Here is a tiny trained network, its code and every weight. The questions are about switching its units off for an input and a class, where a switched-off unit gives its printed mean instead of its output.

import numpy as np


def w(rows, s, z=0):
    codes = np.array(rows[::2]) - 128.0
    scale = np.full(codes.shape[1], s)
    scale[-1] = z or s
    return codes * scale


def norm(h):
    return h / np.sqrt((h * h).mean(-1, keepdims=True) + 1e-5)


def f(y):
    return np.maximum(y, 0)


def log_softmax(a):
    a = a - a.max(-1, keepdims=True)
    return a - np.log(np.exp(a).sum(-1, keepdims=True))


def net(x, mask):
    res = np.array(x, float).reshape(1, 6) / 4 @ E
    u = 0
    for l in range(2):
        y = f(norm(res) @ A[l][:, :-1].T + A[l][:, -1])
        res = res + np.where(mask[u : u + 8], y, B[l][:, -1]) @ B[l][:, :-1]
        u += 8
    return log_softmax(norm(res)[-1] @ U[:, :-1].T + U[:, -1])


A, B = {}, {}
E = w([
[102,80,149,100,121,117,215],'x0',
[7,164,84,194,118,54,94],'x1',
[85,94,3,112,139,193,82],'x2',
[176,140,63,130,105,8,107],'x3',
[137,107,138,129,115,133,125],'x4',
[144,47,140,139,234,84,108],'x5',
],0.0061)
A[0] = w([
[138,94,156,123,108,108,108,112],'0.n1',
[208,121,46,95,84,36,147,51],'0.n2',
[242,168,77,64,139,168,156,99],'0.n3',
[200,153,99,192,123,170,27,12],'0.n4',
[145,169,118,85,55,126,122,80],'0.n5',
[112,64,60,110,104,113,253,4],'0.n6',
[130,104,41,103,110,168,119,3],'0.n7',
[160,101,121,106,178,109,100,73],'0.n8',
],0.011,0.003)
B[0] = w([
[144,125,103,161,121,113,93,161],'0.n1',
[97,167,172,158,168,234,80,255],'0.n2',
[122,1,164,136,56,121,129,237],'0.n3',
[85,165,168,12,127,76,155,199],'0.n4',
[158,159,85,163,107,138,209,190],'0.n5',
[116,179,144,20,107,80,113,211],'0.n6',
[90,96,22,109,193,161,140,192],'0.n7',
[129,79,94,150,163,103,193,188],'0.n8',
],0.012,0.0055)
A[1] = w([
[140,59,146,126,244,79,109,5],'1.n1',
[176,212,144,80,161,109,94,88],'1.n2',
[210,178,254,203,106,58,162,23],'1.n3',
[128,163,90,120,43,191,166,83],'1.n4',
[65,156,142,157,167,134,159,197],'1.n5',
[87,102,207,78,128,214,125,229],'1.n6',
[145,177,186,3,126,77,104,129],'1.n7',
[51,146,84,159,66,54,81,147],'1.n8',
],0.011,0.0016)
B[1] = w([
[132,216,118,153,50,111,184,207],'1.n1',
[117,160,139,126,145,123,141,158],'1.n2',
[66,76,9,70,177,171,113,226],'1.n3',
[149,163,132,168,155,49,164,189],'1.n4',
[223,105,150,109,130,162,116,195],'1.n5',
[145,178,152,181,164,110,63,254],'1.n6',
[75,148,156,88,68,100,80,201],'1.n7',
[159,33,208,131,109,147,124,188],'1.n8',
],0.013,0.0094)
U = w([
[57,92,26,68,189,164,120,146],'0',
[74,200,200,45,64,65,76,212],'1',
[172,231,178,219,188,191,63,105],'2',
[188,11,202,162,63,122,132,174],'3',
[173,216,88,187,62,63,254,5],'4',
],0.009,0.0016)

Each question gives the input, the list of numbers given to net, and the class t.
The units are the neurons (one row each of A and B). Each row of codes is followed by its name. A weight is (code - 128) times the scale printed after its matrix; where a second scale follows, it is the last column's (A, B and U).
mask holds one flag per neuron, layer by layer. A switched-off neuron (its flag False) gives its mean, the last column of its row in B, instead of its output. The means were averaged over made-up inputs and are rounded, as every weight is.
A unit's drop is (log p(t) with every unit on - log p(t) with that unit switched off) / (log p(t) with every unit on - log p(t) with every unit switched off).
The circuit of an input: a set's keep is (log p(t) with only the set's units on - log p(t) with every unit switched off) / (log p(t) with every unit on - log p(t) with every unit switched off). Starting from the 12 units with the biggest drops (on a tie, the unit counted first), units are removed one at a time, each time the one whose removal leaves the highest keep (on an exact tie, the one counted first), for as long as the keep stays at least 0.8.
units of the circuit, in order: the units of the circuit, biggest drop first
most important unit: the unit with the biggest drop
k most important neurons: the k neurons with the biggest drops, biggest first
top k neurons in layer l: the k neurons of layer l with the biggest drops, biggest first
input [-5,-7,-8,-7,0,-2], class 0: units of the circuit, in order -> 1.n3; 0.n2
input [8,3,5,-7,5,2], class 1: 3 most important neurons -> 0.n6; 0.n2; 1.n3
input [-3,1,-3,7,-7,-8], class 4: most important unit -> 0.n5
input [-2,5,-2,1,5,-7], class 4: 3 most important neurons -> 0.n5; 1.n4; 0.n3
input [-7,8,7,-5,-3,-6], class 3: top 3 neurons in layer 1 -> 1.n8; 1.n3; 1.n6
input [2,4,-6,-6,-7,-8], class 4: units of the circuit, in order -> 1.n4; 0.n5
input [-7,-6,3,-1,-5,-8], class 4: top 3 neurons in layer 1 -> 1.n4; 1.n8; 1.n3
input [0,5,7,-8,4,-7], class 2: top 2 neurons in layer 0 -> 0.n8; 0.n3
input [-5,-1,-4,8,1,6], class 2: top 2 neurons in layer 0 -> 0.n2; 0.n6
input [-1,-2,3,0,4,-5], class 4: top 3 neurons in layer 1 -> 1.n3; 1.n4; 1.n8
input [3,-5,-8,3,-8,5], class 0: 2 most important neurons -> 1.n3; 0.n7
input [-3,-1,1,4,-5,4], class 2: 2 most important neurons -> 0.n2; 0.n6
input [-3,-8,-1,-3,2,0], class 3: 2 most important neurons -> 0.n3; 0.n2
input [-8,-8,5,4,-1,0], class 1: most important unit -> 0.n4
input [-3,8,-8,-7,4,-8], class 0: top 3 neurons in layer 1 -> 1.n3; 1.n1; 1.n6
input [-7,6,6,-5,5,1], class 1: top 2 neurons in layer 0 -> 0.n4; 0.n2
input [-3,-2,-5,7,-8,-7], class 2: top 2 neurons in layer 0 -> 0.n2; 0.n8
input [-2,-7,6,2,-8,2], class 3: top 2 neurons in layer 0 -> 0.n3; 0.n6
input [8,7,5,6,-6,5], class 1: 2 most important neurons -> 0.n6; 0.n3
input [-3,3,5,-1,3,6], class 4: units of the circuit, in order -> 1.n1; 0.n2
input [1,6,5,-2,-5,0], class 3: 2 most important neurons -> 1.n8; 1.n3
input [5,1,3,-2,8,4], class 1: most important unit -> 0.n6
input [-3,2,-6,5,0,0], class 0: 2 most important neurons -> 1.n3; 0.n7
input [5,-7,6,1,-1,-2], class 3: 2 most important neurons -> 0.n3; 1.n3
input [5,0,-3,2,7,-7], class 4: top 2 neurons in layer 0 -> 0.n5; 0.n4
input [4,-7,2,1,-1,-5], class 3: top 2 neurons in layer 0 -> 0.n3; 0.n4
input [0,7,0,2,-7,5], class 3: most important unit -> 1.n8
input [7,5,5,-6,5,0], class 1: 3 most important neurons -> 0.n6; 1.n3; 0.n2
input [4,0,4,-5,-3,7], class 4: 2 most important neurons -> 1.n1; 0.n2
